Below is a small trained network, with its code and all its weights. Each question gives an input and a class and asks what happens when units are switched off, that is, made to give their printed mean instead of their output.

import numpy as np


def w(rows, s, z=0):
    codes = np.array(rows[::2]) - 128.0
    scale = np.full(codes.shape[1], s)
    scale[-1] = z or s
    return codes * scale


def norm(h):
    return h / np.sqrt((h * h).mean(-1, keepdims=True) + 1e-5)


def f(y):
    return np.maximum(y, 0)


def log_softmax(a):
    a = a - a.max(-1, keepdims=True)
    return a - np.log(np.exp(a).sum(-1, keepdims=True))


def net(x, mask):
    res = np.array(x, float).reshape(1, 5) / 4 @ E
    u = 0
    for l in range(2):
        y = f(norm(res) @ A[l][:, :-1].T + A[l][:, -1])
        res = res + np.where(mask[u : u + 8], y, B[l][:, -1]) @ B[l][:, :-1]
        u += 8
    return log_softmax(norm(res)[-1] @ U[:, :-1].T + U[:, -1])


A, B = {}, {}
E = w([
[208,80,134,103,222,183,164,229,154,130,107],'x0',
[135,38,101,145,176,1,17,158,101,158,120],'x1',
[184,119,49,125,64,88,255,109,181,140,124],'x2',
[172,121,23,183,120,166,131,44,110,109,158],'x3',
[138,38,130,102,132,102,116,55,174,77,123],'x4',
],0.0073)
A[0] = w([
[167,5,229,77,177,155,126,139,138,97,108,133],'0.n1',
[160,137,190,184,166,219,38,86,71,137,124,251],'0.n2',
[109,136,137,133,160,132,101,121,75,43,105,153],'0.n3',
[104,57,65,168,110,126,92,82,95,33,131,80],'0.n4',
[214,169,131,165,181,83,98,147,3,82,99,96],'0.n5',
[181,69,144,105,117,40,77,122,195,122,93,52],'0.n6',
[103,63,111,118,125,207,93,80,47,123,145,28],'0.n7',
[173,221,87,127,87,165,179,127,143,67,168,76],'0.n8',
],0.0074,0.0023)
B[0] = w([
[97,36,177,110,53,183,163,74,126,18,63,253],'0.n1',
[63,97,129,214,112,169,160,139,65,179,136,245],'0.n2',
[134,137,67,142,66,79,167,234,135,136,193,177],'0.n3',
[217,116,197,2,69,41,140,149,67,66,129,205],'0.n4',
[118,142,71,172,169,126,153,78,65,109,209,191],'0.n5',
[182,105,131,188,168,173,214,177,176,102,135,225],'0.n6',
[149,187,122,74,141,115,127,191,108,193,124,171],'0.n7',
[181,92,192,76,160,181,109,93,220,156,125,226],'0.n8',
],0.0071,0.0065)
A[1] = w([
[128,31,77,182,88,47,161,146,174,64,81,136],'1.n1',
[132,160,138,183,99,120,96,184,68,165,174,3],'1.n2',
[182,175,67,32,126,201,156,101,193,88,54,123],'1.n3',
[129,123,41,185,179,70,88,207,115,177,146,206],'1.n4',
[221,28,109,28,116,91,91,48,194,115,113,113],'1.n5',
[203,225,111,106,58,255,147,111,163,148,117,203],'1.n6',
[179,85,114,146,77,181,176,110,172,166,108,200],'1.n7',
[55,210,202,99,64,156,152,126,120,114,79,188],'1.n8',
],0.0075,0.0023)
B[1] = w([
[120,173,136,137,123,148,195,162,180,221,102,246],'1.n1',
[163,162,73,30,98,107,79,87,149,100,155,177],'1.n2',
[183,55,98,134,48,7,163,64,120,61,114,224],'1.n3',
[164,169,143,91,124,194,133,66,45,146,128,186],'1.n4',
[254,99,86,124,92,73,131,44,193,70,151,244],'1.n5',
[215,92,146,170,135,75,189,115,169,115,77,254],'1.n6',
[177,163,142,169,157,138,95,99,153,163,31,243],'1.n7',
[42,75,121,94,147,47,87,197,198,138,217,219],'1.n8',
],0.0088,0.0081)
U = w([
[117,57,161,132,125,208,126,187,96,133,96,127],'0',
[212,89,125,144,106,73,158,101,188,93,96,189],'1',
[150,172,66,99,129,133,75,110,3,142,164,160],'2',
[44,138,141,106,108,87,93,168,158,131,179,163],'3',
[171,182,113,166,147,163,160,136,135,185,114,147],'4',
[89,164,78,156,123,155,86,125,135,119,77,1],'5',
[113,174,115,146,150,132,90,115,122,105,88,18],'6',
],0.015,0.0044)

Each question gives the input, the list of numbers given to net, and the class t.
The units are the neurons (one row each of A and B). Each row of codes is followed by its name. A weight is (code - 128) times the scale printed after its matrix; where a second scale follows, it is the last column's (A, B and U).
mask holds one flag per neuron, layer by layer. A switched-off neuron (its flag False) gives its mean, the last column of its row in B, instead of its output. The means were averaged over made-up inputs and are rounded, as every weight is.
A unit's drop is (log p(t) with every unit on - log p(t) with that unit switched off) / (log p(t) with every unit on - log p(t) with every unit switched off).
The circuit of an input: a set's keep is (log p(t) with only the set's units on - log p(t) with every unit switched off) / (log p(t) with every unit on - log p(t) with every unit switched off). Starting from the 12 units with the biggest drops (on a tie, the unit counted first), units are removed one at a time, each time the one whose removal leaves the highest keep (on an exact tie, the one counted first), for as long as the keep stays at least 0.8.
units of the circuit, in order: the units of the circuit, biggest drop first
unit that matters most: the unit with the biggest drop
top k neurons: the k neurons with the biggest drops, biggest first
k most important neurons of layer l: the k neurons of layer l with the biggest drops, biggest first
drop of u: that unit's drop, to one decimal
input [-4,-4,-1,-2,-2], class 3: 2 most important neurons of layer 1 -> [1.n8; 1.n5]
input [8,1,-8,2,6], class 0: unit that matters most -> 0.n2
input [-8,7,-7,-6,-5], class 2: top 2 neurons -> [1.n4; 0.n1]
input [5,-4,-4,0,-5], class 0: top 2 neurons -> [0.n2; 1.n5]
input [2,2,0,-4,-3], class 0: units of the circuit, in order -> [1.n5; 1.n3]
input [5,1,-8,-5,-7], class 3: units of the circuit, in order -> [0.n6; 1.n6; 1.n8]
input [2,0,0,-4,-7], class 2: top 2 neurons -> [0.n1; 1.n4]
input [5,-1,-3,-4,-7], class 3: 2 most important neurons of layer 0 -> [0.n6; 0.n8]
input [6,-2,-6,4,-3], class 0: top 2 neurons -> [1.n5; 0.n1]
input [8,2,-8,8,4], class 0: top 2 neurons -> [0.n1; 0.n2]
input [-2,2,-5,7,6], class 2: 2 most important neurons of layer 1 -> [1.n6; 1.n3]
input [-7,0,-8,-7,-2], class 3: drop of 1.n8 -> 0.1
input [-3,8,-8,5,6], class 2: drop of 0.n2 -> 0.2
input [-2,-4,-2,-3,1], class 3: drop of 1.n8 -> 0.4
input [2,4,-4,-1,-1], class 0: unit that matters most -> 0.n1
